-1.23  +0.94  +6.32  +1.78  +3.48
-4.22  +0.94  -1.31  +2.89  -6.00
-1.23  +0.94  -1.31  -1.74  +2.86
-1.23  +0.94  -1.64  +1.78  +2.86
-0.89  +0.94  +5.66  +1.78  +2.86
=>
+0.94  +6.32  +1.78  +3.48  -1.23
+0.94  -1.31  +2.89  -6.00  -4.22
+0.94  -1.31  -1.74  +2.86  -1.23
+0.94  -1.64  +1.78  +2.86  -1.23
+0.94  +5.66  +1.78  +2.86  -0.89

-3.05  -2.32  -4.43  +0.38  +0.23  -2.34  +0.95  +5.74  +2.74  +3.96  -5.49  +2.14  +5.25  -4.90  -0.80  -3.85
+5.25  +3.56  -2.46  +3.81  -2.33  -0.13  +3.52  -4.04  -4.14  +3.25  +1.91  -0.16  +5.51  -3.11  +5.54  +1.50
-4.65  -3.14  -5.35  -3.79  +0.09  -5.81  -1.19  +5.33  +1.26  +0.67  +1.12  -3.94  -5.04  +3.75  -5.68  +5.34
+0.98  -4.35  +5.49  -2.69  -3.25  -3.63  -1.18  -3.81  +3.48  -1.20  +5.22  -2.18  -3.64  +1.62  +3.35  -3.19
-4.32  +4.91  +1.37  +3.04  -1.98  -0.55  -1.44  +5.44  +3.23  +3.57  +3.28  +2.84  -5.13  -1.40  +1.28  +5.53
+4.57  +3.96  +2.88  -2.12  +4.58  +3.68  -2.75  -4.49  -2.79  +4.86  -1.65  -3.11  +5.50  -1.90  -0.37  +1.78
=>
-2.32  -4.43  +0.38  +0.23  -2.34  +0.95  +5.74  +2.74  +3.96  -5.49  +2.14  +5.25  -4.90  -0.80  -3.85  -3.05
+3.56  -2.46  +3.81  -2.33  -0.13  +3.52  -4.04  -4.14  +3.25  +1.91  -0.16  +5.51  -3.11  +5.54  +1.50  +5.25
-3.14  -5.35  -3.79  +0.09  -5.81  -1.19  +5.33  +1.26  +0.67  +1.12  -3.94  -5.04  +3.75  -5.68  +5.34  -4.65
-4.35  +5.49  -2.69  -3.25  -3.63  -1.18  -3.81  +3.48  -1.20  +5.22  -2.18  -3.64  +1.62  +3.35  -3.19  +0.98
+4.91  +1.37  +3.04  -1.98  -0.55  -1.44  +5.44  +3.23  +3.57  +3.28  +2.84  -5.13  -1.40  +1.28  +5.53  -4.32
+3.96  +2.88  -2.12  +4.58  +3.68  -2.75  -4.49  -2.79  +4.86  -1.65  -3.11  +5.50  -1.90  -0.37  +1.78  +4.57

-3.00  -2.04  -0.87  -3.55  +3.69
-2.92  -1.87  -0.83  -3.51  +3.43
+2.69  +2.02  +0.54  +2.11  -2.16
-4.64  -1.12  -0.95  -4.90  +3.78
+3.69  +1.43  -0.25  +3.04  -1.71
-1.82  -1.00  -0.46  -1.76  +1.59
+0.78  +1.64  +0.13  +0.19  +0.03
-4.34  -1.02  -1.27  -4.74  +3.87
+1.97  +1.79  -0.20  +1.88  -1.38
+2.39  +1.85  +0.70  +2.77  -3.30
+2.94  +1.02  +0.28  +2.70  -2.16
+0.73  +1.20  +0.41  +1.03  -1.30
=>
-2.04  -0.87  -3.55  +3.69  -3.00
-1.87  -0.83  -3.51  +3.43  -2.92
+2.02  +0.54  +2.11  -2.16  +2.69
-1.12  -0.95  -4.90  +3.78  -4.64
+1.43  -0.25  +3.04  -1.71  +3.69
-1.00  -0.46  -1.76  +1.59  -1.82
+1.64  +0.13  +0.19  +0.03  +0.78
-1.02  -1.27  -4.74  +3.87  -4.34
+1.79  -0.20  +1.88  -1.38  +1.97
+1.85  +0.70  +2.77  -3.30  +2.39
+1.02  +0.28  +2.70  -2.16  +2.94
+1.20  +0.41  +1.03  -1.30  +0.73

-2.42  -0.49
+0.95  -1.19
+4.57  -1.81
+1.32  -4.16
-4.05  +5.11
-1.09  +0.21
-3.70  +4.04
+3.20  -6.50
-4.49  -1.00
+2.48  -5.81
-0.77  +0.78
-4.25  +5.88
=>
-0.49  -2.42
-1.19  +0.95
-1.81  +4.57
-4.16  +1.32
+5.11  -4.05
+0.21  -1.09
+4.04  -3.70
-6.50  +3.20
-1.00  -4.49
-5.81  +2.48
+0.78  -0.77
+5.88  -4.25

+0.42  +0.68  -1.07  +0.89  -2.27  +2.49
+1.08  +0.90  +0.86  -1.17  -0.87  -0.61
-3.18  +3.58  +4.03  +2.01  -3.83  -2.41
+2.99  -2.27  -2.80  +4.47  -0.56  +5.68
-3.73  +2.62  +3.23  +1.97  -4.95  -1.71
-3.06  +1.18  +2.37  -6.18  -1.52  -5.96
-2.23  +0.60  -0.18  +0.80  -2.02  -1.81
=>
+0.68  -1.07  +0.89  -2.27  +2.49  +0.42
+0.90  +0.86  -1.17  -0.87  -0.61  +1.08
+3.58  +4.03  +2.01  -3.83  -2.41  -3.18
-2.27  -2.80  +4.47  -0.56  +5.68  +2.99
+2.62  +3.23  +1.97  -4.95  -1.71  -3.73
+1.18  +2.37  -6.18  -1.52  -5.96  -3.06
+0.60  -0.18  +0.80  -2.02  -1.81  -2.23

-0.43  +3.32  +0.60  +5.70  +0.29  -0.83
+4.01  +0.53  -0.24  +0.14  +0.29  +5.71
=>
+3.32  +0.60  +5.70  +0.29  -0.83  -0.43
+0.53  -0.24  +0.14  +0.29  +5.71  +4.01

-0.28  +0.64  -1.28  -0.93  +2.89  -1.24  +2.56
-0.42  -0.05  -1.27  -1.66  -0.03  -1.60  -0.26
+0.15  -1.46  +2.46  +0.13  -0.21  +2.22  -0.17
+0.53  +0.38  -4.35  -3.00  +0.48  -4.55  +0.55
+0.74  +2.59  +0.48  -1.42  -0.46  -1.05  -1.65
-1.20  +1.51  +0.47  +0.14  +2.57  +2.42  +1.48
-0.79  -1.18  +3.05  +1.06  -1.87  +2.02  -0.58
+0.84  -1.00  +0.08  -0.02  +4.64  -0.46  +2.83
+0.96  +1.20  +1.03  +0.21  -1.37  +1.45  -0.76
=>
+0.64  -1.28  -0.93  +2.89  -1.24  +2.56  -0.28
-0.05  -1.27  -1.66  -0.03  -1.60  -0.26  -0.42
-1.46  +2.46  +0.13  -0.21  +2.22  -0.17  +0.15
+0.38  -4.35  -3.00  +0.48  -4.55  +0.55  +0.53
+2.59  +0.48  -1.42  -0.46  -1.05  -1.65  +0.74
+1.51  +0.47  +0.14  +2.57  +2.42  +1.48  -1.20
-1.18  +3.05  +1.06  -1.87  +2.02  -0.58  -0.79
-1.00  +0.08  -0.02  +4.64  -0.46  +2.83  +0.84
+1.20  +1.03  +0.21  -1.37  +1.45  -0.76  +0.96
